Each row has a class, written after it, and each block has its own classes.
[ 18  -5   1   7   2 -20  -3  -5  -7   6   4   1   1  -2  -7  -6   5  28
   3 -12  -1  -3   0   3  -5   8   4  14 -14] -> j_928
[  0  -4   2   3   3 -11  -4   2  -6   1  20   2   6  -1  -2   1  -3  25
   5  -9   3   1  -2  -2  -5  12  -3  18 -12] -> j_928
[ 13  -3   1   5   1 -14  -2  -3  -1   3   8   6   2   6  -1  -2   4  25
   2 -12  -3   2  -2   2   0   6  -5   0  -6] -> j_928
[ -1   6  -3  -3  -2  10   2   1   4  -1 -12  -7  -1  -3   0  -2  -1 -20
   0   8   5  -8   3  -1  -5  -8  11   3   2] -> j_906
[ 18   4   2   6  -2  -9  -3  -7   1   7  -7   0  -3   6  -4   0   8   7
  -2  -9  -4   3   1   0  -1  -3  -2 -12  -1] -> j_928
[-10   2   1   0  -1  11   1   3   2  -1  -4  -1  -2   0   1   0  -4 -11
  -4   7   3   3  -2  -2   4  -2  -1  -4   6] -> j_984
[ -7  -3  -3  -8   2   5  -4   4  -5  -1  -1   2   3 -10   1   0  -8 -13
   0  18   2 -13   3   1  -6   2  16  13  10] -> j_906
[-22   1  -2  -5  -1  19   3  11   0  -9  -5  -7   0  -4   0   0  -9 -28
   1  13   7  -7   1  -1   0  -4  13  15   0] -> j_906
[-9 -2 -2 -4  3  5  1  3 -5 -1  1  0 -1  6  1 -1 -5 -7 -2 12  2 -2 -1 -1
 -1 -2  3  1  9] -> j_984
[  9  -9   1   1   3 -13  -4  -2  -5   1  13   7   2  -2   1   0  -2  24
   3  -2  -2   6  -5   1   0  10  -3   3   1] -> j_928
[ -4 -10   1  -2   3  -9  -4   1  -8  -4  18   5   7  -5   2   0  -7  22
  -1   1   1   0  -3   2  -1  16  -1  13  -2] -> j_928
[ 36   8   0   6  -3 -25  -4 -13   2  11 -11  -1  -5   5 -11  -2  18  16
   5 -25  -1  -7   4   6  -3  -3   5   4 -18] -> j_928
[ 22   3   0   6  -1 -20  -7  -7   2   5   1   1  -1   2  -5  -1   8  20
   4 -15   0  -1   0   3  -2   2   6   7 -12] -> j_928
[ -1   5  -5  -9   7   6   2   4   3  -2 -12  -6  -1  -4  -4  -1  -1 -24
  -1  11   4 -13   3  10  -4  -7  16   8   5] -> j_906
[ 31   9  -3   6  -2 -15   0 -10   7  11 -19  -1  -6   8 -11  -6  19  -7
   0 -11  -2  -5   4   5  -2 -13   4  -8  -8] -> j_928
[-17   6   1  -1  -4  22   1   8  -1  -4  -3  -8   1  -2  -1   1  -4 -20
  -4   3   6  -1  -2  -7  -1  -6   4   9 -12] -> j_984
[ -6 -10   0  -6   3  -8  -6   3  -7  -7  18   5   6  -6   3  20 -11  18
   0   7   0  -1  -2   1  -6  18   3  11   7] -> j_928
[-19   1  -2  -8   1  17   2  11  -3  -5  -4 -10   2  -7   0  -1 -10 -28
  -2  18   4 -11   2   0  -3  -4  13  18   3] -> j_984
[ 10   8   0   3  -1  -1  -1   1  -3   4  -4  -9  -2  -1  -5  -3   4  -5
   2  -7   3 -10   1   1  -3  -3  11  17 -17] -> j_984
[  8  -4   0  -3  -1 -13  -2  -4   1   1   3   5   1   1   2   0   0  11
   3   1  -2  -1   1   4   1   3   0  -9   8] -> j_928
[-16   7   0  -1  -2  18   3   7   0  -4  -4  -7  -2   1  -3   1  -4 -17
  -1   4   1  -1   1  -1   2  -5   2  11 -11] -> j_906
[ 22  -3   1  -8   1 -29  -3 -11  -2   5   2   5   0   2  -1   2   8  25
   2 -10  -5   0  -1   3  -3   8   0  -3  -1] -> j_928
[-42 -13   4  -7   3  20  -2  13 -16 -13  29   2  11 -10   6   1 -26   5
   2  16  10   2  -4  -3   5  21  -1  29  -4] -> j_984
[-21  -2  -2  -7   1  13   2  10  -5  -7   5 -10   4  -7   4   1 -19 -14
  -1  12   5  -1  -1  -3   1   4   1   7   2] -> j_906
[ 10  -2   1  -1   2 -16  -9  -4  -7   5   6   2   4  -4  -3  -2   0  13
   3  -2   0  -8  -3   2  -4  -2   8  11  -1] -> j_928

A new block, with new classes.
[ 10  -7   4   3  -6   3  -4   2  -1   6   3 -17  -9   0  -6   4 -14  -3
  -1   2   4  11  -2   2   3  10   8   1   5] -> j_769
[ 22 -16   7   4   0   2  -3   8   3   3   9 -36 -11  -1 -10   4 -20  -9
 -10  -1  14  27  -1   2   4   7  11  -6   4] -> j_660
[ 16 -16   0   3   1   4   6  15   0  -5  12 -38   2   2  -8  -9 -13  -4
 -18   5  12  37  12 -14  -2  -6   9  -5   1] -> j_660
[ 22 -16  10   8 -10   4  -8   3  -3  13   1 -36 -27  -3 -12  15 -33  -7
   5  -7   9  19 -18  24   9  27  21 -13   9] -> j_660
[ 16 -11   8   9  -8  -1  -3  -4  -3   2   1 -16 -24   1 -15  12  -6   4
  12 -11   7   6  -8  16   6  25  15 -10  -1] -> j_769
[ 13  -7   5   9  -6   2  -2   2  -2  -3   3 -21 -11   1  -7   8  -8   0
  10 -12   9  14   2   8   3  11  13  -9  -3] -> j_769
[  4   0   2   2 -12  -1  -2  -6  -5  -3   5 -10   8   1  -5   2 -21   4
  -7  -7   1   6 -17   8   2   9   8  -7   7] -> j_769
[ 31 -18  12  32 -10   4   2   5   3 -14   2 -25 -56  11 -27  17  47  19
  27 -20  15  16  37 -13   3  42  23 -17 -24] -> j_660
[ 13 -10   6   4  -9   2  -3  -2   0   5   5 -19 -13   3 -10   9 -15   0
   2  -1   6  12 -11   7   9  18  10  -6   9] -> j_769
[ 13  -6   5  13  -2   4   0   5  -2  -8   6 -27 -10   2  -6   4  -5   4
   0 -14  15  22  10   2  -1   8  14  -6  -9] -> j_660
[ 11  -8   6   7  -5   1   0   2  -3  -1   7 -29  -1  -1  -5   3 -23  -4
  -3  -9  12  19  -6   9   2   9  14  -7   2] -> j_769

Next block, with new classes.
[  1   6   1 -16 -10   7  -3  23 -22   2 -12  40  -6  -2  -8 -20  -1  -8
  -2  -9  11   4  16   9  -9   0   1 -25 -22] -> j_407
[  2  14   4 -11  12   8  -3  12 -13   4  12  64  -7   4  -5  -9  -3  -5
   8 -15   5  25   8   2  -3 -13 -13 -32 -12] -> j_407
[  5   6   5  -2  18   6  35  21 -11  -7  13  28  -8  -2   3   2  -2   3
  -1   2  -6  15  53   2  -9   0 -10 -16  -3] -> j_42
[  1   9  -3 -15 -10   3 -32  21 -11   5  -9  43   1   2 -19 -15 -30 -11
   6  -5  11   5  -6   2  -1  -8  -8 -15 -16] -> j_407
[  0   2  -4 -12  -2  -4   4  32 -30   5 -16  49  -2  -4 -13 -15  -4  -7
   3  -9   9   2  20  12  -6   0   2 -27 -14] -> j_407
[  1   3  10 -18  -1  17  -5  17 -19   3   2  34 -10  -3 -12  -1  -3  -2
   5  -4   7  -1  -9  17 -12  -4 -12 -22 -21] -> j_407
[  4  17   4  -2   2   8  37  19 -18   3   1  18  -8 -17 -10 -13  -6   0
  -4  28   0  -7  31  12 -10   1 -13   4   8] -> j_407
[  2   9   3 -18  13  15   8  14  -3  -1   4  27  -8  -5  -4  -9  -5   0
   2   9   2   7  35   3  -4  -3 -12  -4 -21] -> j_42
[  7  -8   0  -1   8  -5  25  32 -34  -3  -4  45  -7   2  -4  -6  -2  -6
   5 -24   7   6  34  19  -7   1   7 -44  -9] -> j_407
[ -2  -4   8 -23   2  16   4  25 -20   1  -4  37  -9   0 -16 -17  -6  -7
   2 -11  12   0  13  15  -9  -3  -3 -28 -31] -> j_407
[  2  13  -4 -10  16   4  15  25 -15   0   6  44 -10  -4  -7  -8   3  -1
  -3  11   4  10  37  14  -5  -3 -10 -11 -13] -> j_42
[  3  -1   1 -11  -5   2  -2  25 -26   4 -14  28  -4  -2 -13 -12  -5  -4
   2  -4   9  -7  -4  18 -11  -3   0 -18 -17] -> j_407
[ -4  21   4 -28  15  21 -23  -4  18  -5   9  30   4   2 -11 -13   0  -2
 -14  -1   3  19  34 -16  -5  -9 -17  -2 -33] -> j_42
[  4  11  -2   1  14  -4  37  42 -25   6   3  53  -8 -15  -7  -8  -5   0
   2  11   5   7  38  20  -1  -1  -9 -19  -3] -> j_42
[  1   0   5  -3   9   1   9  26 -23   5   7  31  -8  -5  -5  -7  -7  -3
   6 -11   6   0  -3  24  -6  -2   0 -33 -23] -> j_407
[  2  -2   1 -18   9  14   5  20  -4   1  -2  19 -18  -2  -8  -9   0  -6
  -1  13   9   1  36  10  -8  -6   1  -4 -31] -> j_42
[  0   5  -5 -16  23   8 -11  10   1  -1  -9   8  -3  -1 -12 -11  -3  -6
  -3   7   4 -11  13   1  -4  -2  -2   5 -20] -> j_407
[  3   9   3  -4  10   5  21  22 -16  -1   1  36  -7  -7  -9 -15   0  -1
  -4   9   0   7  45   7 -10  -4  -9 -15  -7] -> j_42
[  2  23   4 -18   7  14  18  24 -11   0  -5  39  -9 -14 -13 -19  -4  -1
  -8  26   3   4  53   4 -12  -9 -16  -3 -14] -> j_42
[ -1   0   7  -3  -2  -1   9  24 -24   0  -8  42  -2   3  -5 -11  -2  -5
   5 -21  10  16   6  14   0   2   1 -38  -1] -> j_407
[ -7  26  32 -47 -11  42  -9  -4 -13 -10   5  43  -6 -12 -21 -41  -4   0
  -2  -2   6  16  34 -13 -30  -8 -26 -18 -22] -> j_407
[  0  28   2 -17   5  17  16  15  -9   4   8  43  -7 -27 -14 -15  -6  -1
   2  26   3   7  30  -1  -5  -9 -24   2  -6] -> j_42
[  1  27   1 -33   5  19   6  23  -4  -2  -7  45 -13 -15 -21 -28  -2  -6
  -9  27   8   9  69  -6 -17  -7 -22   3 -34] -> j_42
[  3  26   9 -20   4  13  24  14 -14  -4  11  51  -4 -15 -12 -25   1   2
  -7   8   2  23  67 -12 -14  -3 -20  -5  -5] -> j_42
[  4  16   0  -9   9   8  18  18 -17   2   7  51  -3  -8  -6 -10  -2  -2
   0  10   4  15  43   5  -9  -3 -13 -13 -11] -> j_42
[  0   1  -6 -19  -3   6  -9  38 -21   6 -14  32 -13  -1 -19 -18  -7 -13
   3   7  15 -10  -2  26  -7  -3  -2 -14 -30] -> j_407

Next block, with new classes.
[ -7   1   4 -26   4  -3  -8   0  21 -15  -7  -6   4   1  19  -6   4 -11
   5   4   1 -15   1  -1 -12 -11   4  -1 -17] -> j_418
[ -1   0   8  -3  -1  -4 -10  -2  26 -11 -19   9  -6  -2 -13  -5  -7   1
  -3  -4   7  49   6  -5   1   8  -1  -7 -10] -> j_261
[ -6   6  -3 -24   6   1  -4   0  11  -8  -5  -2  -2   0   4  -3  10 -10
   0   1   0 -20  -1   1 -11  -9   0  -6 -13] -> j_418
[ -3  -3   2  15   6  -4   4   1 -28  15  -4  11   7  -4   7   6  -6  -4
  -1 -10  -2  44  -1 -13  -8 -25   0   0  -8] -> j_181
[ -4  -2   5  18  -4  -2   1   0  -9  -5  -4  -4  -7   8 -14 -10  -4   1
  -6   1  15  14   5  -9  -3  18  -2  -1  -7] -> j_261
[ -3   0   2 -30   7   3 -15  -2  49 -22 -15   5  -3  -1   0  -3   0  -6
   9  -4  -2   1   1  12  -2 -21   4  -7  -7] -> j_418
[ -1   0  -4   3  10  -2   8   0 -35  17   3   9   6  -6  12   6  -2  -4
  -2  -7  -7  23  -3 -16  -5 -22   2  -3  -8] -> j_181
[  2   0   2   4   5  -1   2  -1 -11   9  -2   9   5  -3  -7   2  -2  -2
  -2  -5  -2  25  -3  -6  -1 -15  -1  -4   2] -> j_181
[ -2  -1  -1   3   4  -1   3   0 -21   9   0   6   7  -2  10   6   0  -2
   1  -8  -6   8  -1  -5  -2 -22   0  -6  -4] -> j_181
[ -2   4  -1 -26   7  -1  -8   0  10  -4 -10   2  -1  -6   3  -2   8  -2
  -1  -1  -4  11  -1   1  -7  -8   2  -6 -10] -> j_418
[ -3  -1   1  11   9  -1   5   0 -29  14  -1   8   7  -6  12   8  -6  -5
  -3  -4  -3  37   0 -17  -4 -22   1  -2 -11] -> j_181
[  0  -3  -2  21   2  -2  10  -1 -43  17   4   5   6   0   4   3  -4  -9
  -4  -8  -1  21  -2 -12  -3 -16  -1   1  -2] -> j_181
[ -4 -10   9  15  -3  -3 -10   1   5  -7 -16   6  -1   2  -6  -3  -7   5
  -3  -3  11  48   7  -6   1   7   0  -3 -13] -> j_261
[ -5  -4  11  16   2  -6 -11   2   3  -1 -13   3  -1  -4  -2  -3 -13   6
  -5   0  10  49   8 -21   0  19   0  -3 -14] -> j_261
[  1   2  -1  20   7  -1   9  -3 -47  21   4   9   5  -9  10   6  -3  -4
  -8  -5  -8  41  -3 -22  -1  -7  -2  -5  -5] -> j_181
[ -4   0   0  -6   7  -2  -2   2   1  -1  -5   5   7   1  14   6   0  -5
   5  -3  -4   2  -2   1  -4 -28   4  -2  -6] -> j_418
[ -5   4   0 -23  11  -2  -4   1  15  -8  -9   1   5  -1   7  -1   6  -7
   5  -3  -3  -8  -1   4  -9 -20   3  -5  -9] -> j_418
[ -7   3   3 -15   9  -2   2   3   7   4   5  -8  10  -5  34   3  -1  -2
   7   6  -9 -15   0   1  -5  -7   3   0 -13] -> j_418
[ -1   5   0 -32   9  -1  -9  -2  23  -4  -5   5  -7 -11   6  -5   7   1
  -3   8  -7  11   1   1  -2   5   1  -9  -8] -> j_418
[ -4  -6   4  11   2  -3  -3   3   2  -2  -7   6   5   5   8   3  -3  -3
   6 -10   2  17   4  -2   0 -20   1   2  -5] -> j_181
[ -3  -1   2  13   8  -2   4   3 -38  14   3   2   8  -4  18   8  -6  -3
   0  -6  -5  28   1 -13  -3 -15   2  -3 -10] -> j_181
[-10   0   6 -26  10  -1  -7   4  13  -7 -11   2   7  -4  19  -1   4  -8
   3  -4  -3  11   1  -4 -13 -25   3  -7 -22] -> j_418
[ -5  -1   0 -27  -3   1  -7  -1  36 -21  -2 -10   5   7  12  -1   6  -5
  11  -1   1 -46  -1  16  -5  -7   5   2  -5] -> j_418
[  0   1   1   1   7  -1   6  -4 -12  14  -2   9   4  -8   3   8  -4  -1
  -3  -5  -7  28   0 -11  -3 -18  -1  -4  -1] -> j_181
[  1  -1  -2   7   5  -4  -4   1 -27  13  -5  18   8  -2   1   8   0  -4
   1 -13  -6  28  -4  -3  -2 -40   4  -4  -1] -> j_181
[ -8  -3   6   0   0   0 -16   0  34 -19 -19   1  -3   6 -12  -6  -5  -2
   1  -5  11  34   5   2  -3   1   1  -6 -15] -> j_261
